Here is a tiny trained network, its code and every weight. The questions are about switching its units off for an input and a class, where a switched-off unit gives its printed mean instead of its output.

import numpy as np


def w(rows, s, z=0):
    codes = np.array(rows[::2]) - 128.0
    scale = np.full(codes.shape[1], s)
    scale[-1] = z or s
    return codes * scale


def f(y):
    return y / 2 * (1 + np.tanh(0.7978845608 * (y + 0.044715 * y**3)))


def log_softmax(a):
    a = a - a.max(-1, keepdims=True)
    return a - np.log(np.exp(a).sum(-1, keepdims=True))


def net(x, mask):
    res = np.array(x, float).reshape(1, 5) / 4 @ E
    y = f(res @ A[0][:, :-1].T + A[0][:, -1])
    res = res + np.where(mask, y, B[0][:, -1]) @ B[0][:, :-1]
    return log_softmax(res[-1] @ U[:, :-1].T + U[:, -1])


A, B = {}, {}
E = w([
[167,82,78,208,109,125,73,177,249,12,143],'x0',
[120,47,183,50,55,148,162,196,104,82,212],'x1',
[184,92,201,215,189,218,221,92,130,127,140],'x2',
[122,136,130,130,125,133,129,132,129,126,127],'x3',
[120,128,124,128,127,130,130,120,130,127,135],'x4',
],0.014)
A[0] = w([
[123,129,107,136,122,112,135,149,112,130,126,52],'N1',
[98,110,171,93,157,132,168,98,50,182,90,113],'N2',
[132,135,114,140,95,154,120,108,111,124,132,98],'N3',
[108,182,168,48,145,136,201,73,66,219,112,114],'N4',
[147,152,137,136,122,107,146,124,123,119,167,21],'N5',
[171,75,103,214,105,141,87,159,238,30,137,112],'N6',
[78,166,56,40,71,20,49,141,119,146,110,77],'N7',
[142,118,147,180,108,138,130,92,97,123,141,2],'N8',
[92,156,96,71,113,56,84,164,117,147,146,56],'N9',
[144,146,166,118,108,104,153,136,137,101,71,100],'N10',
[121,106,128,102,128,112,128,112,142,118,97,41],'N11',
[138,201,64,206,174,137,102,60,124,187,46,40],'N12',
[185,97,207,209,208,250,233,91,121,140,146,51],'N13',
[137,205,99,154,194,135,108,69,167,184,69,46],'N14',
[131,115,157,159,73,112,148,98,149,153,119,41],'N15',
[115,71,171,42,69,147,184,178,96,77,182,30],'N16',
[93,155,183,82,116,148,149,111,44,219,147,116],'N17',
[131,141,145,139,99,97,159,110,122,99,115,76],'N18',
[160,137,129,78,147,138,103,129,140,117,111,70],'N19',
[125,131,103,106,150,140,101,124,106,107,141,52],'N20',
[129,74,192,55,54,207,156,174,110,129,198,41],'N21',
[112,138,134,174,166,103,105,111,123,138,103,29],'N22',
[108,133,101,145,111,136,161,124,159,88,143,67],'N23',
[166,139,118,116,135,107,120,133,118,129,144,69],'N24',
[148,142,122,133,110,146,111,122,102,140,142,59],'N25',
],0.013,0.0085)
B[0] = w([
[158,119,135,159,139,148,121,134,166,111,132,127],'N1',
[137,139,37,100,140,144,86,156,97,91,148,207],'N2',
[162,143,150,119,98,107,112,125,112,156,126,125],'N3',
[139,151,50,62,120,122,16,223,137,81,199,242],'N4',
[130,128,151,156,111,131,112,114,119,112,145,124],'N5',
[156,199,10,49,145,118,15,213,68,94,230,236],'N6',
[104,177,237,75,71,246,180,56,162,137,56,228],'N7',
[109,158,118,136,83,131,138,95,107,133,100,138],'N8',
[130,171,156,114,115,186,168,91,148,129,64,184],'N9',
[123,138,149,101,105,108,123,112,124,106,149,126],'N10',
[136,137,132,132,146,130,129,131,112,120,108,126],'N11',
[133,7,170,235,161,43,167,110,130,136,161,221],'N12',
[85,203,241,46,46,254,169,48,179,144,9,253],'N13',
[113,58,141,185,164,40,203,131,116,175,136,204],'N14',
[101,130,130,136,120,131,111,138,119,157,80,127],'N15',
[124,64,164,218,189,31,167,114,114,172,121,198],'N16',
[187,204,43,134,139,111,65,174,117,89,186,222],'N17',
[125,117,97,103,157,131,168,109,158,119,113,124],'N18',
[166,98,125,154,163,160,118,144,94,125,96,128],'N19',
[122,117,128,134,161,146,123,126,90,137,112,128],'N20',
[113,13,155,236,172,47,200,93,135,163,137,198],'N21',
[116,82,119,138,142,116,168,151,97,132,152,151],'N22',
[159,140,92,122,120,114,116,143,138,128,101,143],'N23',
[122,101,119,158,162,168,145,151,140,97,140,126],'N24',
[156,134,133,120,155,129,135,121,149,102,154,126],'N25',
],0.0096,0.035)
U = w([
[113,180,11,99,111,141,31,171,87,109,203,239],'0',
[93,177,194,101,85,255,145,99,106,129,109,125],'1',
[101,65,139,195,131,26,161,126,91,139,174,4],'2',
],0.0087,0.0031)

Each question gives the input, the list of numbers given to net, and the class t.
The units are the neurons (one row each of A and B). Each row of codes is followed by its name. A weight is (code - 128) times the scale printed after its matrix; where a second scale follows, it is the last column's (A, B and U).
mask holds one flag per neuron, in row order. A switched-off neuron (its flag False) gives its mean, the last column of its row in B, instead of its output. The means were averaged over made-up inputs and are rounded, as every weight is.
A unit's drop is (log p(t) with every unit on - log p(t) with that unit switched off) / (log p(t) with every unit on - log p(t) with every unit switched off).
The circuit of an input: a set's keep is (log p(t) with only the set's units on - log p(t) with every unit switched off) / (log p(t) with every unit on - log p(t) with every unit switched off). Starting from the 12 units with the biggest drops (on a tie, the unit counted first), units are removed one at a time, each time the one whose removal leaves the highest keep (on an exact tie, the one counted first), for as long as the keep stays at least 0.8.
units of the circuit, in order: the units of the circuit, biggest drop first
unit that matters most: the unit with the biggest drop
k most important neurons: the k neurons with the biggest drops, biggest first
drop of u: that unit's drop, to one decimal
input [-5,-8,-1,-5,-7], class 2: units of the circuit, in order => N12
input [-6,-8,6,-3,0], class 2: 2 most important neurons => N12; N14
input [-4,5,-5,3,-4], class 1: 3 most important neurons => N7; N6; N12
input [-4,3,4,7,4], class 0: 4 most important neurons => N7; N4; N17; N2
input [-5,-3,-6,-7,6], class 1: 2 most important neurons => N7; N6
input [-1,-1,2,5,-1], class 1: 2 most important neurons => N6; N4
input [-6,2,-7,-8,-2], class 1: 2 most important neurons => N7; N6
input [3,7,-6,-6,-2], class 2: 3 most important neurons => N13; N16; N21
input [-6,2,6,7,8], class 0: 3 most important neurons => N4; N17; N7
input [-5,4,-6,-3,-5], class 1: 3 most important neurons => N7; N6; N9
input [-7,-6,7,2,8], class 0: 2 most important neurons => N4; N17
input [-8,-7,2,-3,1], class 0: 2 most important neurons => N4; N17
input [-7,-7,6,4,3], class 0: 4 most important neurons => N4; N2; N17; N21
input [4,2,-6,-6,-6], class 1: units of the circuit, in order => N7
input [-5,-1,-6,-5,8], class 1: 3 most important neurons => N7; N6; N9
input [-8,-8,2,4,-5], class 0: 4 most important neurons => N4; N17; N2; N21
input [-3,5,2,-3,-4], class 2: 2 most important neurons => N21; N6
input [-8,-8,4,6,-5], class 0: drop of N17 => 2.6
input [-4,0,-8,7,-7], class 1: drop of N7 => 1.3
input [-1,6,-7,-6,8], class 1: drop of N7 => 2.0
input [-1,-2,3,-4,5], class 1: unit that matters most => N6
input [-8,2,6,4,8], class 0: drop of N17 => 0.1
